Each row has a class, written after it.
[ -47  115   12    6   25  -83 -264  -71   40  247  -43   -6  158  128
 -237 -299  227 -148 -103 -208  -78   24  -92 -127   60 -103  -51  -16
    5 -210   46   50   60    0   28   56  -12  -27]
pipev
[-324  219 -162 -286  -54 -120 -235 -219   64   10   22 -224  222   38
  -74  -47  250  -48  212   33 -296 -101   46  -95   25  -61 -311   81
 -184  -47  254   59  231  143   65  107  163    4]
fopi
[ 218 -302   94  343   73  262  173  159   98  185    5  332 -249 -167
  170 -108 -230  -41 -290   12  263   52    5  121   -6  158  376  -20
  362  -19 -399 -122 -341  -28  -99 -112 -179   20]
Sidi
[ -39   84   22   32  -64  -78  -91   -5 -131 -251 -182 -195   -5  164
 -192  -98  143   66  465  157 -262  227  -99  -20  -64 -225   58 -218
   26  145  134  153  -13   74  -54  112  162 -108]
suvi
[-180   32    6   50   41 -172 -326  -14   31  137 -205 -125  150   73
 -225 -314  332   15 -150 -106 -217  199   38 -154   94 -104 -116 -211
 -163   17   60  308  109  -15    0  212  -61  -99]
suvi
[  -3   49   45  -48  103  -44  -26   22  -34  143  -54   47  -10 -106
 -172  -81   21  100 -130 -160  -18  -95 -150 -122  130  -54 -183   97
   15 -285  110   93   24   43 -110  -99   25   20]
neku
[ -46  183   16  -25  100 -106  -18  -38  -71  159  -18   18   53   -8
 -196  -30   64  233 -137 -217   77 -152 -110 -155  110   41 -228   86
 -123 -205  103  159  121  -17  -17  -51  -42  -20]
fopi
[  32 -213  109   94  -46   77   46  151  -31 -200 -220 -125 -160   17
  -16  -22  -31  -15   68  282 -102  340   65   97  -41 -121  251 -325
  133  278 -128  171 -168   -7  -88   67   60  -36]
lize
[   2 -101  -16   59   51    8  214   77   51  -50   -6  -10  -53   21
   77  112 -112   69 -299   27  199   95  208   22  -16  133   44 -212
 -132  105  -69  105   -4 -144   63   68 -151  -12]
suvi
[-131  -12  -57 -302 -110  142  259  -71    7 -260   37 -181  -74   -1
    8  344 -167   -9  177  336    0 -193   -2  111  -92  -48   -9   39
   -7   -5  135  -68    9  122  -27 -188  262  122]
neku
[-100 -132   33 -354   38  135  170  132  -61  -11 -187 -105  -99 -285
 -170  265 -122   40 -265  212 -117 -106  -67  -57  118 -143 -124   -2
   71 -214   54  179   40   90 -214 -285  209   78]
suvi
[-365  196 -110 -333   20 -166 -210  -69  -26   22 -188 -243  174  -75
 -257    5  248  244 -163  -15 -260  -56  115 -205  108  -64 -434  -81
 -332  -37  190  389  292   59  -58   54   56  -22]
vador
[-254   78  -93 -349   33  -51  236  -34  -11   10  -44 -138   47  -19
 -206  350  -70  141 -482    5  234 -287   76 -104   30   42 -232   -6
 -327 -159  137  278  206  -29    8 -148   82   82]
voba
[-163  142 -130   52  -39 -151 -356 -154  194  185   85  -83  268  116
    5 -318  361  -59  -40 -171 -178   72  175  -91   22   71 -137  -58
 -236   94   39   37  149  -51  171  299 -142  -49]
pipev
[-171  118  -23 -100   14 -138  -93  -59   58  110  -51 -112  157  158
 -162  -63  149  -25 -335 -131   40    7  120 -116   41   16 -102 -130
 -258  -41   30  164  195 -117  115   98  -92   16]
vador
[-144   22   -9  -78  146  -21  162   89  -52   62 -161  -10  -45 -169
 -149  172  -21  406 -457  -32   68 -107  102 -112   95  103 -192  -69
 -192  -56  -36  440  121  -53 -134  -60  -96   11]
pipev
[  31   65  -29  -12  -61  -56   59  -86   -3 -193  131 -137   79  267
   -3   89    7 -122  178    1  109   27   33   48 -116  -24   56  -96
 -126   93  126  -85   16  -64  183   94   37   16]
lize
[-118   51  -35 -379   66  -62  411  -41  -23  -72   56 -229   26   63
 -190  459 -183   71 -352  -42  217 -226  -26  -55   -9    8 -285    9
 -290 -192  218   99  190  -96   69 -166   53  125]
ris
[ 127   39   35  192   39   88   15   20 -112 -108  -51  118 -135 -137
   58 -101   -1  303  371   62 -149    6  -99   15   -7   -6   40   90
  222   43  -30   26  -93  125 -154  -45   45  -60]
pipev
[-387   57  -19 -398  -47 -154  -57   -5   29 -173 -238 -495   79  130
 -234  113  235 -103   37  259 -297  208  195  -50  -21 -189 -182 -314
 -277  167  119  378  144   24  -19  172  156   21]
vador
[-132   87  -26  148   62 -132  -91  -31   64  187  -78   59   40   63
  -73 -148  116  181 -359 -181  146  -69  110 -126   55  162  -32  -66
 -229   -2 -126  192   83 -109   39   92 -211  -59]
voba
[-160  -16  -54 -129  -90 -112  -65  -94  194   11   61 -267  187  216
  -14  -46  183 -386  -82   42  -78  164  193   29  -70   -4  -20 -184
 -203   93   59  -73   40 -115  223  234  -28   96]
neku
[ 128 -173  -18  301   99  103   21   29  154  188  140  302  -41 -231
  328 -239  -57   59 -141 -102   64   16  165   26   88  253   56  112
  132  -50 -219 -159 -124 -102   44   79 -270  -23]
vador
[  69 -294   53  -16   54  159  243  131   55   66   16   39  -43 -130
   89  150 -199 -142 -350   56  129   32   83   69   46   40   60  -53
  123  -68 -127  -86  -96 -116   13  -78  -42   62]
suvi
[ -69  113  -27  -32    8  -28 -181  -67   22  154    0   40   82  -19
  -88 -185  146   57  -18  -79  -87 -133  -63 -100   64  -10  -86   76
   22 -191   69   51   55   68  -46  -61   44   -8]
giga
[-131  -61  -53  -72   12    8   -3  -17  136  196   33  -25   96    7
    1   -5   52  -92 -405  -91   98  -88  153  -53   49   99  -26  -40
 -155  -32  -70   62   33 -108   84   42  -66   34]
giga
[  92  109  -14  116   25  -75   26 -134  106  179  257   79  110  194
  -11  -74   14 -134 -131 -316  253 -138  -46  -34   -5  142  -47  147
 -115 -158   76 -265   13 -109  217   44 -168   53]
fopi
[   2  118  -43  -52  -71    4  -82 -149    4 -124  106  -86   40  103
   69  -40   74  -68  363   80  -97  -69  -48   43  -69  -17  -25   96
   24   13  121 -163   25   80   64   23   94   31]
pipev
[  57  -52  -79  331   76   20  -69  -50  217  246  188  264   33  -24
  294 -321   55  -74 -140 -155  166   12  195   23   14  280  109   57
   52   38 -249 -231  -55 -115  158  184 -296  -68]
suvi
[ -93  -58  -77  168   96 -203  -87   52  239  353   39   16  161  113
  -49 -180  137  -95 -588 -383  155  123  227 -129   82  168  -95 -162
 -333   36 -130  130   83 -235  194  292 -342  -65]
lize
[ -45   -9   53  -46  161   66   49   56  -84  187 -129  176 -107 -283
  -59   32 -108  355 -382  -63   92 -243 -102 -130  200   76 -122  156
   51 -240  -66  207   29   36 -232 -232  -16  -10]
Sidi
[ -39  201  -25  109    4 -157 -232  -67  -90  -53  -81  -15  109   91
  -98 -275  244  235  341  -64 -266  120  -34  -88   33  -64  -88  -50
  -31   96   99  134  138   29    6  161   13 -125]
Sidi
[-107  170   28 -191  -42 -119  -38  -99  -25  -74  -54 -281  100  264
 -281   42  163 -125   40   16  -50   33  -63  -61  -49 -134  -39 -111
 -165  -41  179  104   97  -13   68   45  108   45]
pipev
[ -70 -110 -115  131   16  -85   -8  -65  287  158  225    3  210  115
  189 -137  108 -222 -303 -187   86  121  357   37  -19  228  -40 -110
 -232  108 -101 -112   47 -237  334  311 -307   15]
giga
[  92 -167  114  187   78   61  257  118  -44  -43  -55   17 -170   77
  -28   57 -144   34 -160    4  222  109   29   66  -45   46  195 -146
   51   57 -165   68 -139 -131   18   -4 -121   -1]
voba
[-296  244 -136 -242  -79 -178  -87 -209   92  -65   38 -296  203  206
 -112   34  230  -71   55    6  -84  -90  103  -95  -72    9 -198  -70
 -347   74  218   96  210   16  146  163   69    9]
ris
[  66  -63   46   95  -12   -2 -107   55   16  -14  -59  -24   26  -46
   23 -147  101  -45  150    7 -219  193   12   29   16  -57   33  -70
  113   65  -33  -29  -67  -15  -27   99   11  -27]
neku
[  29 -163   -7   21   -3   84   18   29  100   13   50   -6   21  -62
   86   -3  -24 -204   64   50 -109   89   37   58   -6   -7   65   38
  149   26  -82 -164 -115   -2   54   42   18   16]
Sidi
[-115  172 -219   72  -13  -64 -186 -226  145    2  242  100  166  -11
  237 -193  195   -7  343  -36 -179  -96  135  -16  -15  141 -113  208
  -51   42   66 -203  145   77  192  161  -34  -49]
dirul
[-295   88  -45 -192  -61 -104 -109  -11   27 -115 -228 -288   30   68
 -182   65  197   90  -68  196 -164  116  123  -76    1  -75  -59 -258
 -251  216  101  390  112   73  -54  117  119  -44]
fopi
[ 184 -200   87  218   74  223  447   89   -8  -95   60  190 -294  -59
  206  149 -340   93 -167  176  432  -57   18  165  -89  190  330  -64
  215   25 -242  -81 -231  -60  -53 -149 -132   40]
suvi
[-122   23  -46  -35   60   10  144  -15  -29 -112  -52  -35  -58 -110
   45  106  -13  305   -1  127  -39  -46   97  -20   20   87 -123  -31
  -80   46   31  192   62   34  -69  -29  -13  -15]
fopi
[  19   27    6   61  -13  -11  -57  -14  -39 -131  -28  -59  -27  -31
   55  -44   73   88  322   86 -197  123  -12   18  -11  -27   -5   16
   69  122   59   28  -35   77  -20   52   39  -40]
fopi
[ -14 -248   62 -167   41  218  330  151   -7   34  -41  -11 -179 -188
  -11  330 -304  -19 -464  130  268 -145   45   50   72   50   58  -19
   42 -152 -107   60 -105  -60  -73 -259   39   94]
voba
[ -61 -271  -40 -160   32  121  340  120  151   -7   15  -76  -83 -108
   89  258 -179 -157 -414  173  102  104  255   95  -25   97   27 -175
  -18   71 -148   39  -53 -122   53  -25  -85  121]
fopi
[ 108    5   15  292   27  -29   28   11   61   61   55   93   37  153
   28 -232   78   -4  -27 -153  104  118   75   17  -74   86  142 -133
    2   87  -99  -36  -62 -144  122  179 -202  -50]
ris
[  96 -128   -3  265   90   43  110   58   34   29   64  190  -73   -8
  237 -103  -81  142  -22   -6  115   60  172   69  -22  184  133  -25
   67  128 -207  -59  -94 -120   58   82 -225  -63]
giga
[-235   83  -10  -49   31 -161 -286  -52  145  273 -174  -91  148  114
 -141 -277  292 -120 -350  -67  -83  118  152 -143   89    4  -39 -165
 -191  -14  -55  198  111  -66   38  182  -84  -37]
fopi
[ 223   34   80  229  -13   91 -112  -32 -107  -40   33  141  -42  -85
   33 -249   63   65  619    6 -274   82 -200   35   -7  -89   71  141
  390  -41   11 -183 -155  134  -78  -47  102  -64]
fopi
[-196   30  -82 -329   12 -152 -222  -72  220  301   20 -271  351   14
 -182  -17  226 -282 -491 -269 -190    5  131 -160  146  -22 -354    3
 -298 -182  124   80  215 -165  173  148  -45   66]
pipev
[ 458  -71  216  250  -47  133   25   27  -69  103  158  168  -50  222
  -21 -127 -159 -295  118 -195  211   11 -326  100  -36  -91  362   72
  364 -230  -39 -434 -215  -90   92 -183   -1   36]
ris
[ -42  -66   97 -269   84   25  363  116   -3  158  -82 -137  -90  163
 -336  336 -220  -85 -899  -90  576 -185  -67  -32   35   19   36 -200
 -235 -266   -9  206   17 -204    3 -214  -75  144]
dirul
[ 269  321    6  397  -15  -76 -152 -124 -185 -141  169  157   58  129
 -108 -196  155  164  770 -310  -69  -30 -282  -53 -133  -70   50  195
  143   32  205 -138  -60  156   75   92  105 -156]
voba
[ 244 -108   59  434   90   14 -118   16   49  190  109  297   24   -5
  227 -407   41   57   37 -225   28  119   34   47   25  147  132   71
  206   23 -201 -211 -122 -130   82  144 -291  -70]
giga
[-119 -258 -120   -2  -15  -47  145   -2  322   25  208 -174  140  168
  318   59   23 -357 -295   40  102  239  480  150  -58  231   20 -191
 -282  310 -180 -202   30 -339  395  344 -266   56]
neku
[ -79 -140  -32    3   19   31  -89  118   31   75 -135   36   -5 -212
  113  -67   26  128 -156   54 -153   97  174  -14  102   38  -51  -51
   30   83 -172   95   11  -36  -86   47  -62  -53]
voba
[ 201  -56  -73  445  -71  141  -97  -55   95  -70  222  322  -39   -7
  451 -450   44  -89  654   80 -147  156   95  182 -118  103  305   95
  440  186 -213 -437 -187   89  102  170 -128  -73]
ris
[-126    3 -126  161  122  -22  -78  -58  201  232   51  188   69  -97
  129 -247  122   28 -313  -89   79  -21  264  -24   31  244  -39  -36
  -99  -22 -189   64   52  -95  108  176 -269  -47]
dirul
[ -96  170  -38  -59   16 -110  -92 -116   23  -38   36 -142  145  167
 -154  -16  175  -85   41  -95  -85    3   -1  -58  -53  -56  -67  -44
 -118  -34  124   40  110  -22  120   80   20   -1]
ris
[ -49  113   41 -180  -35    5 -164  -49  -25   54  -96  -75   28    2
 -236  -42   62 -116   33  -17 -118 -118 -254 -106   53 -227  -32   48
  112 -237  163   14   17  179 -119 -155  242    9]
ris
[ 174  -74  126  197  184  144  135  101  -16  233  -51  290 -207 -195
 -110  -52 -151   44 -417 -114  290 -125 -131  -57   66   93  191   13
  242 -303 -215   81 -223  -20 -167 -211 -119   28]
suvi
[ 204 -187   54  238   96  245  178   10   37  135  151  391 -194 -221
  226  -36 -226  -24 -158  -24  314 -233  -57   84   19  204  221  273
  339 -225 -261 -306 -238   20  -42 -232 -100   60]
voba
[-170   76   54 -282   18  -30  -94   44  -64   71 -297 -149  -25  -97
 -378   89   72   41 -276   71 -124  -66 -162 -169   94 -230  -92 -142
  -25 -195  105  340   71  157 -257 -175  236    7]
suvi
[-115  155 -120 -260  -89    1  -44 -235  -66 -457   74 -199    5  -57
  165   99   91  119  862  397 -411 -103  -93   93  -36 -156 -169  231
   90   85  286 -130  141  285   -6  -38  358  -13]
pipev
[  80  433  -24  187   71 -321 -410 -249 -101   13  221  -61  340  407
 -217 -309  494 -158  532 -474 -101   30 -136 -176  -88  -44 -113  173
 -140 -119  265  -86   48  -56  285  249  -26  -93]
giga
[  69  -82   75   48   99   31  156   89   29  208  -65   90  -55   95
 -227   51 -145  -70 -571 -229  307  -40  -75  -67   12    2  114 -122
   -1 -188  -81  115  -73  -88  -30 -105  -98   44]
Sidi
[  83 -196  117   70  196  168  218  178    5  188 -105  201 -215 -311
  -54   29 -175  124 -538  -36  159  -44  -43  -38  120   62   80  -15
  181 -222 -222  163 -141  -70 -196 -200 -120   51]
ris
[ 196 -280  -36   82   74  248  385   53  113   79  289  248  -40 -202
  320  177 -301 -152 -190  -17  228  -90  157  173  -22  191   28  150
  235 -123 -183 -358 -142 -120  136 -136 -138  119]
fopi
[  47  -96  154  122  154   17 -161  106   27  379 -136  137    1 -120
 -224 -221   80  -53 -509 -251   27   -1 -115 -130  170  -57   11   -8
   97 -277 -139  139  -86  -84  -95  -66  -89   18]
giga
[  84 -141   60  154  -23   19  -16   52   38  -72  -50  -92  -31  132
   98 -163   69 -109  157  121  -74  300   86  101  -44  -25  186 -185
   86  196 -114  -27 -113 -104   78  179  -63  -40]
pipev
[ -22  216   86   25   13 -245   23  -40  -81   71  -67 -201  171  417
 -412  -26  128   -6 -257 -306  306   16  -69 -109  -69  -44  -26 -200
 -346 -101  196  239   76 -174  152  165 -127   -8]
voba
[-149  -35   67 -137   26  -13  -21  101   -8   39 -299 -147  -49   20
 -258   69   38   51 -478   52   25   73   27  -93   44 -100   67 -281
 -101   22  -27  383   -4   18 -157  -26   44   20]
Sidi
[ -36   75   -4  -16  -18 -111 -201  -56  139  199    7  -99  154  222
 -184 -255  202 -305 -141 -165  -31  111    7  -46   18  -64   22 -136
  -50 -107   22  -25   21  -93  142  147  -57    0]
dirul
[-281  179   -2 -236  -59 -137 -247  -57   -1  -62 -254 -319  138   77
 -290  -59  292   54  -63  114 -248   43   30 -131   60 -177 -144 -230
 -212   -1  207  365  148   84  -91   82  175  -38]
suvi
[ 338 -122  143  147   83  208  267  105 -130  -10   77  209 -213 -187
   87   92 -267   67  139  -25  109 -100 -205   99  -11   -1  152  157
  368 -191  -82 -198 -234   45 -123 -240   23   51]
giga
[   7  104   29  126   71  -51 -111  -33   47  149  -43   54    7   48
 -143 -231  140  -19  -92 -117   53   13  -52  -51    4   29   47  -50
   34 -106  -16   65  -50   15  -10   82  -81  -29]
dirul
[  -6  -80   62 -348  -64  121  543   44 -262 -559  -74 -348 -274  120
  -35  593 -309   43  288  425  112   31 -137  165 -203 -149  116 -145
    1  156  134   67  -39   87 -113 -238  252  114]
Sidi
[ 115    4  -75  302   54  100   47  -74   18  -72  148  303  -82 -111
  313 -111  -68  161  199   16  152 -106  126   78  -71  272  146  147
  155   72 -187 -185 -102   -5   60   27 -138  -85]
voba
[ -57 -118   61 -321  -32   28   79   41  113  113  -64 -202   35   36
 -186  159  -43 -362 -478   20   46   26   14  -35   47  -94   14 -153
  -57 -215   23   41   -1  -89    6 -110   88  143]
vador
[-261   10    4  -42  174  -79  -97  110   44  275 -325   15  -41 -122
 -177  -81  142  225 -748  -47  116  -33  180 -178  133   60  -24 -262
 -213  -32 -183  574   70  -46 -175   32 -109  -72]
giga
[ -92  204   82 -335   76  -75  -13  -21 -100  145 -139 -147   26   59
 -467  133   34  -49 -421 -125  114 -211 -235 -182  123 -171 -134  -40
 -163 -452  268  259  138   27 -103 -225  170   69]
dirul
[ 282 -245    3  305   38  198  311   10   62 -107  304  238 -112  -35
  442   13 -282  -39  248   30  186   22  125  226 -120  223  162  121
  229   87 -229 -456 -186 -138  175    9 -243   29]
vador
[-211  -76  -17  -85  120 -171  -20   92  132  276 -190 -105  109    7
 -167  -60  127   57 -777 -184   63  110  237 -160  135   74 -151 -254
 -351  -24  -70  398  140 -211   30  154 -221  -18]
giga
[-134 -168   18 -235   34   37  211   84   78  -39  -86 -200  -52  -70
  -54  214  -55 -115 -376  137   29   65  140    8   22   -2  -48 -164
 -106   23  -19  145   -7  -79  -10  -11    9   86]
ris
